Below are the code and all the weights of a small trained network. Each question names an input and a target symbol and asks about switching units off, where a switched-off unit gives its printed mean instead of its output.

import numpy as np


def w(rows, s, z=0):
    codes = np.array(rows[::2]) - 128.0
    scale = np.full(codes.shape[1], s)
    scale[-1] = z or s
    return codes * scale


def norm(h):
    return h / np.sqrt((h * h).mean(-1, keepdims=True) + 1e-5)


def f(y):
    return np.maximum(y, 0)


def softmax(a):
    e = np.exp(a - a.max(-1, keepdims=True))
    return e / e.sum(-1, keepdims=True)


def log_softmax(a):
    a = a - a.max(-1, keepdims=True)
    return a - np.log(np.exp(a).sum(-1, keepdims=True))


def net(x, mask):
    ids = ['αβθμξπτφω'.index(c) for c in x.split()]
    T = len(ids)
    res = E[ids] + P[:T]
    u = 0
    for l in range(2):
        r = norm(res)
        for j in range(3):
            rows = slice(3 * j, 3 * j + 3)
            q, k, v = (r @ M[l][rows].T for M in (Q, K, V))
            z = softmax(np.where(np.tri(T) > 0, q @ k.T / 3**0.5, -1e9)) @ v
            o = O[l][rows]
            res = res + np.where(mask[u + j], z, o[:, -1]) @ o[:, :-1]
        u += 3
        y = f(norm(res) @ A[l][:, :-1].T + A[l][:, -1])
        res = res + np.where(mask[u : u + 4], y, B[l][:, -1]) @ B[l][:, :-1]
        u += 4
    return log_softmax(norm(res)[-1] @ U[:, :-1].T + U[:, -1])


Q, K, V, O, A, B = {}, {}, {}, {}, {}, {}
E = w([
[163,83,191],'α',
[173,161,201],'β',
[79,175,142],'θ',
[111,134,155],'μ',
[79,121,105],'ξ',
[136,188,132],'π',
[71,125,120],'τ',
[147,188,133],'φ',
[93,94,252],'ω',
],0.011)
P = w([
[225,114,16],'0',
[78,208,199],'1',
[78,223,193],'2',
[81,240,184],'3',
[83,240,188],'4',
[84,241,183],'5',
[91,248,176],'6',
[105,252,166],'7',
],0.002)
Q[0] = w([
[173,141,89],'0.h1',
[250,82,199],'0.h1',
[135,141,96],'0.h1',
[162,62,26],'0.h2',
[100,182,120],'0.h2',
[61,199,135],'0.h2',
[105,100,209],'0.h3',
[80,63,135],'0.h3',
[135,44,102],'0.h3',
],0.012)
K[0] = w([
[81,104,97],'0.h1',
[154,24,31],'0.h1',
[97,133,127],'0.h1',
[1,202,154],'0.h2',
[138,109,86],'0.h2',
[159,115,39],'0.h2',
[44,135,131],'0.h3',
[89,142,210],'0.h3',
[133,63,200],'0.h3',
],0.011)
V[0] = w([
[132,111,116],'0.h1',
[153,177,167],'0.h1',
[94,58,75],'0.h1',
[190,67,59],'0.h2',
[3,143,202],'0.h2',
[125,172,157],'0.h2',
[214,48,100],'0.h3',
[184,57,100],'0.h3',
[229,96,125],'0.h3',
],0.004)
O[0] = w([
[122,146,131,105],'0.h1',
[183,88,123,195],'0.h1',
[57,180,135,34],'0.h1',
[179,163,43,52],'0.h2',
[1,85,204,168],'0.h2',
[130,114,172,175],'0.h2',
[37,186,144,1],'0.h3',
[82,185,135,24],'0.h3',
[45,126,151,47],'0.h3',
],0.0042,0.0038)
A[0] = w([
[78,98,150,4],'0.n1',
[136,135,3,95],'0.n2',
[57,59,58,147],'0.n3',
[156,66,153,120],'0.n4',
],0.0076,0.0012)
B[0] = w([
[155,140,81,177],'0.n1',
[27,192,85,143],'0.n2',
[123,176,254,196],'0.n3',
[136,139,56,252],'0.n4',
],0.0077,0.003)
Q[1] = w([
[179,126,196],'1.h1',
[40,84,2],'1.h1',
[117,88,106],'1.h1',
[64,96,118],'1.h2',
[166,180,103],'1.h2',
[190,134,161],'1.h2',
[99,161,211],'1.h3',
[136,110,151],'1.h3',
[149,167,127],'1.h3',
],0.014)
K[1] = w([
[101,131,53],'1.h1',
[211,142,249],'1.h1',
[168,145,135],'1.h1',
[162,151,187],'1.h2',
[80,143,92],'1.h2',
[136,77,85],'1.h2',
[114,203,177],'1.h3',
[97,123,144],'1.h3',
[125,139,90],'1.h3',
],0.014)
V[1] = w([
[79,222,56],'1.h1',
[45,64,133],'1.h1',
[79,84,4],'1.h1',
[128,126,129],'1.h2',
[110,83,208],'1.h2',
[133,144,94],'1.h2',
[132,175,162],'1.h3',
[193,44,203],'1.h3',
[89,196,85],'1.h3',
],0.0048)
O[1] = w([
[57,180,38,107],'1.h1',
[82,26,121,52],'1.h1',
[157,65,3,91],'1.h1',
[126,125,127,129],'1.h2',
[59,45,105,169],'1.h2',
[156,160,134,108],'1.h2',
[103,102,79,209],'1.h3',
[231,128,52,253],'1.h3',
[49,116,165,66],'1.h3',
],0.0043,0.0026)
A[1] = w([
[254,176,120,163],'1.n1',
[163,35,232,78],'1.n2',
[25,51,156,107],'1.n3',
[60,66,88,251],'1.n4',
],0.0042,0.0031)
B[1] = w([
[53,97,82,253],'1.n1',
[45,84,72,191],'1.n2',
[179,49,129,153],'1.n3',
[30,146,2,174],'1.n4',
],0.0062,0.0042)
U = w([
[164,186,105,68],'α',
[140,204,89,32],'β',
[106,40,200,6],'θ',
[88,163,135,123],'μ',
[244,146,246,243],'ξ',
[48,179,96,129],'π',
[164,118,1,147],'τ',
[37,133,169,98],'φ',
[174,9,107,86],'ω',
],0.0085,0.0025)

Each question gives the input, a string of symbols that net reads in full, and the target symbol t.
The units are the heads (3 rows each of Q, K, V and O) and the neurons (one row each of A and B). Each row of codes is followed by its name. A weight is (code - 128) times the scale printed after its matrix; where a second scale follows, it is the last column's (O, A, B and U).
mask holds one flag per unit, layer by layer, with each layer's heads first. A switched-off unit (its flag False) gives its mean, the last column of its rows in O or B, instead of its output. The means were averaged over made-up inputs and are rounded, as every weight is.
A unit's drop is (log p(t) with every unit on - log p(t) with that unit switched off) / (log p(t) with every unit on - log p(t) with every unit switched off).
The circuit of an input: a set's keep is (log p(t) with only the set's units on - log p(t) with every unit switched off) / (log p(t) with every unit on - log p(t) with every unit switched off). Starting from the 12 units with the biggest drops (on a tie, the unit counted first), units are removed one at a time, each time the one whose removal leaves the highest keep (on an exact tie, the one counted first), for as long as the keep stays at least 0.8.
circuit, biggest first: the units of the circuit, biggest drop first
unit that matters most: the unit with the biggest drop
top k neurons: the k neurons with the biggest drops, biggest first
k most important neurons of layer l: the k neurons of layer l with the biggest drops, biggest first
which heads matter: for each layer, one digit per head in row order, 1 if its drop is at least 0.15 and else 0, layers parted by /
drop when u is switched off: that unit's drop, to one decimal
input θ β θ ω θ, target τ: which heads matter -> 001 / 100
input β β β θ μ φ, target ξ: circuit, biggest first -> (0.n4 1.n4)
input β α μ π, target ξ: most important neuron of layer 0 -> (0.n4)
input β β β π π π μ, target ξ: circuit, biggest first -> (1.h1 1.n4)
input β β β θ ξ, target ξ: circuit, biggest first -> (0.n3 1.n1)
input μ θ ξ μ θ φ, target ω: circuit, biggest first -> (1.h1 0.h2 1.n4)
input θ β π α, target τ: circuit, biggest first -> (1.h1 0.n3)
input β π ω μ ξ β φ, target ξ: circuit, biggest first -> (0.n3 1.h1 0.n4)
input β μ β β μ π, target ξ: 3 most important neurons of layer 0 -> (0.n4 0.n1 0.n2)
input β β β ω μ θ, target ξ: top 3 neurons -> (0.n4 1.n4 1.n2)
input β μ τ β α β θ, target ξ: 2 most important neurons of layer 0 -> (0.n3 0.n4)
input β π φ ω ω β μ τ, target ξ: top 2 neurons -> (0.n3 1.n4)
input τ α μ β ξ, target φ: top 2 neurons -> (0.n3 0.n2)
input μ β π, target ω: 2 most important neurons of layer 1 -> (1.n1 1.n4)
input β β β μ μ, target ξ: 2 most important neurons of layer 1 -> (1.n4 1.n2)
input β φ μ μ τ, target ξ: unit that matters most -> 1.h1
input β β θ β ξ, target ξ: 2 most important neurons of layer 1 -> (1.n1 1.n4)
input θ β τ θ, target τ: drop when 0.h2 is switched off -> 0.1
input ω μ β β π, target θ: drop when 1.n2 is switched off -> 0.1
input θ β π μ, target τ: drop when 1.h1 is switched off -> 0.2
input μ θ β β β ω, target ω: drop when 0.n4 is switched off -> 0.4
